Below is a small trained network, with its code and all its weights. Each question gives an input and a class and asks what happens when units are switched off, that is, made to give their printed mean instead of their output.

import numpy as np


def w(rows, s, z=0):
    codes = np.array(rows[::2]) - 128.0
    scale = np.full(codes.shape[1], s)
    scale[-1] = z or s
    return codes * scale


def f(y):
    return y / 2 * (1 + np.tanh(0.7978845608 * (y + 0.044715 * y**3)))


def log_softmax(a):
    a = a - a.max(-1, keepdims=True)
    return a - np.log(np.exp(a).sum(-1, keepdims=True))


def net(x, mask):
    res = np.array(x, float).reshape(1, 7) / 4 @ E
    y = f(res @ A[0][:, :-1].T + A[0][:, -1])
    res = res + np.where(mask, y, B[0][:, -1]) @ B[0][:, :-1]
    return log_softmax(res[-1] @ U[:, :-1].T + U[:, -1])


A, B = {}, {}
E = w([
[169,70,217,157,44,155,180,93],'x0',
[42,129,132,132,96,134,66,4],'x1',
[89,129,174,104,143,217,134,196],'x2',
[158,144,218,38,85,26,137,98],'x3',
[128,52,82,3,164,124,155,32],'x4',
[89,195,53,84,31,161,212,136],'x5',
[25,128,127,132,41,95,140,121],'x6',
],0.0065)
A[0] = w([
[15,136,22,143,183,103,55,105,179],'n1',
[22,147,28,150,174,95,36,100,179],'n2',
[214,137,99,111,156,92,148,219,173],'n3',
[2,153,156,104,35,65,172,135,196],'n4',
[118,146,226,122,151,94,50,133,220],'n5',
[136,32,206,182,133,104,80,142,253],'n6',
[129,76,104,102,93,97,135,13,107],'n7',
[108,104,113,199,119,226,157,129,193],'n8',
[102,92,181,214,107,130,118,154,231],'n9',
[190,135,107,148,163,77,160,177,153],'n10',
[207,179,60,132,120,157,193,168,46],'n11',
[79,86,105,67,205,229,145,141,169],'n12',
[165,39,138,29,175,10,132,44,182],'n13',
],0.007,0.0039)
B[0] = w([
[79,234,112,81,122,106,76,58,223],'n1',
[81,252,111,88,134,51,64,81,224],'n2',
[126,187,195,157,159,81,85,229,195],'n3',
[53,134,36,71,20,105,161,136,221],'n4',
[88,188,169,145,199,157,61,191,195],'n5',
[186,171,145,131,121,164,72,159,217],'n6',
[188,171,121,128,104,70,181,94,195],'n7',
[127,79,102,145,139,203,110,193,192],'n8',
[159,131,113,133,173,205,84,197,194],'n9',
[158,185,173,169,155,70,95,146,170],'n10',
[156,154,173,182,199,82,89,179,160],'n11',
[101,123,33,57,51,166,119,186,196],'n12',
[255,118,115,162,115,199,137,113,254],'n13',
],0.0083,0.0081)
U = w([
[88,124,133,110,98,68,187,139,91],'0',
[35,6,202,141,220,65,165,62,4],'1',
[65,86,130,160,166,125,124,109,69],'2',
[14,152,88,79,104,120,119,126,169],'3',
[164,134,124,121,115,103,153,60,98],'4',
[33,48,206,143,238,89,200,61,2],'5',
[145,155,241,153,203,116,90,162,147],'6',
[158,84,86,129,115,199,142,165,158],'7',
],0.012,0.0084)

Each question gives the input, the list of numbers given to net, and the class t.
The units are the neurons (one row each of A and B). Each row of codes is followed by its name. A weight is (code - 128) times the scale printed after its matrix; where a second scale follows, it is the last column's (A, B and U).
mask holds one flag per neuron, in row order. A switched-off neuron (its flag False) gives its mean, the last column of its row in B, instead of its output. The means were averaged over made-up inputs and are rounded, as every weight is.
A unit's drop is (log p(t) with every unit on - log p(t) with that unit switched off) / (log p(t) with every unit on - log p(t) with every unit switched off).
The circuit of an input: a set's keep is (log p(t) with only the set's units on - log p(t) with every unit switched off) / (log p(t) with every unit on - log p(t) with every unit switched off). Starting from the 12 units with the biggest drops (on a tie, the unit counted first), units are removed one at a time, each time the one whose removal leaves the highest keep (on an exact tie, the one counted first), for as long as the keep stays at least 0.8.
circuit, biggest first: the units of the circuit, biggest drop first
top k neurons: the k neurons with the biggest drops, biggest first
drop when u is switched off: that unit's drop, to one decimal
input [-8,7,1,3,8,-8,3], class 4: circuit, biggest first	n13
input [0,3,3,-4,6,-6,-2], class 7: circuit, biggest first	n13, n12
input [-6,-7,0,4,7,7,-4], class 6: top 4 neurons	n3, n11, n4, n10
input [-1,1,6,-7,6,-4,-3], class 3: circuit, biggest first	n13, n12
input [5,-7,-4,3,8,6,4], class 4: top 2 neurons	n13, n7
input [-4,-5,6,2,5,0,-1], class 7: top 2 neurons	n12, n2
input [3,-4,0,-1,-4,5,0], class 6: top 2 neurons	n11, n12
input [6,-3,-3,8,-8,1,6], class 3: top 2 neurons	n4, n13
input [-1,-8,-7,5,1,7,8], class 0: top 2 neurons	n1, n2
input [-2,5,-8,0,2,5,-2], class 4: top 3 neurons	n7, n13, n12
input [-3,-4,5,4,-8,3,4], class 0: top 2 neurons	n4, n1
input [0,0,-1,3,5,-4,6], class 4: circuit, biggest first	n13, n7
input [0,1,2,-1,8,-4,1], class 4: circuit, biggest first	n9, n13
input [3,-5,0,-4,-1,7,-4], class 6: circuit, biggest first	n11
input [6,-7,-2,-8,0,1,-2], class 6: top 2 neurons	n11, n3
input [2,-2,6,-1,2,-2,-3], class 7: top 3 neurons	n12, n2, n1
input [6,2,-6,1,8,6,1], class 4: drop when n7 is switched off	0.2
input [-2,6,-3,6,5,0,-1], class 4: drop when n13 is switched off	0.2
input [-7,-6,1,5,7,3,-6], class 6: drop when n4 is switched off	0.3
input [-1,1,6,5,8,4,-3], class 7: circuit, biggest first	n13
